Below is a small trained network, with its code and all its weights. Each question gives an input and a target symbol and asks what happens when units are switched off, that is, made to give their printed mean instead of their output.

import numpy as np


def w(rows, s, z=0):
    codes = np.array(rows[::2]) - 128.0
    scale = np.full(codes.shape[1], s)
    scale[-1] = z or s
    return codes * scale


def f(y):
    return y / 2 * (1 + np.tanh(0.7978845608 * (y + 0.044715 * y**3)))


def softmax(a):
    e = np.exp(a - a.max(-1, keepdims=True))
    return e / e.sum(-1, keepdims=True)


def log_softmax(a):
    a = a - a.max(-1, keepdims=True)
    return a - np.log(np.exp(a).sum(-1, keepdims=True))


def net(x, mask):
    ids = ['ΔΞΣΨβημτω'.index(c) for c in x.split()]
    T = len(ids)
    res = E[ids] + P[:T]
    q, k, v = (res @ M[0].T for M in (Q, K, V))
    z = softmax(np.where(np.tri(T) > 0, q @ k.T / 4**0.5, -1e9)) @ v
    res = res + np.where(mask[0], z, O[0][:, -1]) @ O[0][:, :-1]
    y = f(res @ A[0][:, :-1].T + A[0][:, -1])
    res = res + np.where(mask[1:9], y, B[0][:, -1]) @ B[0][:, :-1]
    return log_softmax(res[-1] @ U[:, :-1].T + U[:, -1])


Q, K, V, O, A, B = {}, {}, {}, {}, {}, {}
E = w([
[89,117,36,173,79,131,179],'Δ',
[43,116,161,108,121,39,178],'Ξ',
[60,126,219,147,123,137,68],'Σ',
[104,69,126,181,61,165,138],'Ψ',
[99,123,135,136,37,133,157],'β',
[89,187,254,101,94,134,120],'η',
[93,150,84,191,88,207,153],'μ',
[38,107,67,224,113,202,118],'τ',
[80,13,131,180,89,85,39],'ω',
],0.015)
P = w([
[47,192,111,248,121,77,183],'0',
[105,128,108,56,60,191,59],'1',
[146,84,134,92,138,172,177],'2',
[159,177,179,213,102,96,90],'3',
[149,129,86,2,106,185,30],'4',
[125,89,140,72,181,127,205],'5',
[140,195,169,212,100,122,118],'6',
],0.013)
Q[0] = w([
[111,71,107,129,135,139,188],'H0',
[121,72,76,4,131,217,125],'H0',
[172,141,102,99,133,93,17],'H0',
[55,101,156,153,128,161,96],'H0',
],0.012)
K[0] = w([
[153,106,142,148,143,86,112],'H0',
[249,126,114,42,224,148,48],'H0',
[166,117,82,153,69,191,132],'H0',
[116,114,133,144,177,147,110],'H0',
],0.016)
V[0] = w([
[153,99,33,163,135,119,156],'H0',
[201,213,117,120,101,179,174],'H0',
[165,1,143,137,78,102,84],'H0',
[78,136,174,160,150,207,87],'H0',
],0.012)
O[0] = w([
[40,83,118,129,202,198,175,142],'H0',
[119,200,178,108,32,225,185,39],'H0',
[139,30,157,58,95,80,133,56],'H0',
[197,152,130,8,175,126,160,255],'H0',
],0.012,0.008)
A[0] = w([
[70,41,102,139,191,212,123,128],'N0',
[148,73,145,109,2,201,14,41],'N1',
[171,46,133,77,189,116,158,112],'N2',
[104,94,146,68,117,199,187,135],'N3',
[147,123,164,127,86,196,237,153],'N4',
[96,93,99,42,187,149,117,106],'N5',
[106,150,115,184,186,118,156,9],'N6',
[68,29,80,42,100,151,174,74],'N7',
],0.0091,0.011)
B[0] = w([
[149,147,186,98,112,54,188,251],'N0',
[74,45,183,208,207,119,176,157],'N1',
[163,192,218,171,142,254,162,198],'N2',
[165,80,198,224,133,153,147,182],'N3',
[89,80,131,64,116,204,7,170],'N4',
[191,236,115,197,134,133,115,209],'N5',
[139,171,250,66,170,113,25,180],'N6',
[84,178,33,124,75,100,47,197],'N7',
],0.0096,0.015)
U = w([
[101,154,218,130,81,118,181,85],'Δ',
[145,118,162,222,156,149,226,81],'Ξ',
[167,126,121,58,244,150,168,122],'Σ',
[130,159,68,2,143,94,80,170],'Ψ',
[138,204,116,137,103,130,153,84],'β',
[46,175,95,144,93,139,178,160],'η',
[111,137,119,139,165,121,66,85],'μ',
[101,143,118,81,177,183,116,106],'τ',
[119,72,103,137,177,122,242,254],'ω',
],0.0081,0.015)

Each question gives the input, a string of symbols that net reads in full, and the target symbol t.
The units are the heads (4 rows each of Q, K, V and O) and the neurons (one row each of A and B). Each row of codes is followed by its name. A weight is (code - 128) times the scale printed after its matrix; where a second scale follows, it is the last column's (O, A, B and U).
mask holds one flag per unit, heads first, then neurons. A switched-off unit (its flag False) gives its mean, the last column of its rows in O or B, instead of its output. The means were averaged over made-up inputs and are rounded, as every weight is.
A unit's drop is (log p(t) with every unit on - log p(t) with that unit switched off) / (log p(t) with every unit on - log p(t) with every unit switched off).
The circuit of an input: a set's keep is (log p(t) with only the set's units on - log p(t) with every unit switched off) / (log p(t) with every unit on - log p(t) with every unit switched off). Starting from all 9 units, units are removed one at a time, each time the one whose removal leaves the highest keep (on an exact tie, the one counted first), for as long as the keep stays at least 0.8.
units of the circuit, in order: the units of the circuit, biggest drop first
most important unit: the unit with the biggest drop
k most important neurons: the k neurons with the biggest drops, biggest first
input ω τ τ Ξ Σ η η, target Ξ: units of the circuit, in order	[H0, N2, N6]
input β Δ β τ, target η: 4 most important neurons	[N3, N2, N1, N5]
input μ Δ Ξ τ, target τ: units of the circuit, in order	[H0, N4]
input Δ Ξ τ Δ, target Δ: units of the circuit, in order	[H0, N0, N6]
input Ξ Ξ Ξ μ Ψ, target Ξ: most important unit	N1
input τ τ μ τ η η, target Ψ: units of the circuit, in order	[H0, N2, N3]
input ω τ μ, target β: 3 most important neurons	[N7, N2, N5]
input Ξ Ψ Ξ Σ Δ μ β, target μ: units of the circuit, in order	[H0, N0]
input Ξ Ξ Ψ Δ, target μ: units of the circuit, in order	[H0, N6]
input τ μ β Σ η η μ, target Σ: units of the circuit, in order	[H0, N6]
input η τ Δ Ψ β μ, target Ψ: units of the circuit, in order	[H0, N2, N4]
input ω τ Δ Δ, target Ξ: 2 most important neurons	[N2, N5]
input Ψ τ β Ξ τ τ ω, target ω: units of the circuit, in order	[N6, N7, N5]
input Ξ Ψ μ, target ω: most important unit	N7
input Ψ β τ, target Ξ: 2 most important neurons	[N3, N2]
input Ξ τ Δ τ Ξ μ, target ω: 3 most important neurons	[N7, N6, N5]
input τ Δ Δ τ Σ, target Σ: 3 most important neurons	[N1, N7, N2]
input μ Ξ Ξ Ξ, target τ: units of the circuit, in order	[H0, N4, N0]
input Σ Σ Σ Ξ Δ η Σ, target Ψ: units of the circuit, in order	[H0, N2]
input η τ Σ ω Ξ β Ξ, target β: most important unit	H0
input Ψ τ τ Σ, target ω: 2 most important neurons	[N6, N7]
input Δ ω Δ τ, target Δ: 2 most important neurons	[N0, N6]
input τ τ Ξ Ξ ω, target μ: 2 most important neurons	[N7, N2]
input Δ Δ τ ω Δ β Ψ, target Δ: 2 most important neurons	[N0, N6]
input Ξ ω ω, target β: 3 most important neurons	[N2, N7, N5]
input Ξ Ξ Ξ, target ω: 4 most important neurons	[N7, N6, N5, N4]
input μ Δ τ τ Δ τ, target Ξ: units of the circuit, in order	[N3, H0, N5]
input τ τ μ ω μ, target τ: most important unit	N4
input Σ μ Ξ τ, target Ψ: 4 most important neurons	[N2, N3, N1, N5]
input Ξ τ τ τ Ξ η τ, target μ: 2 most important neurons	[N6, N2]
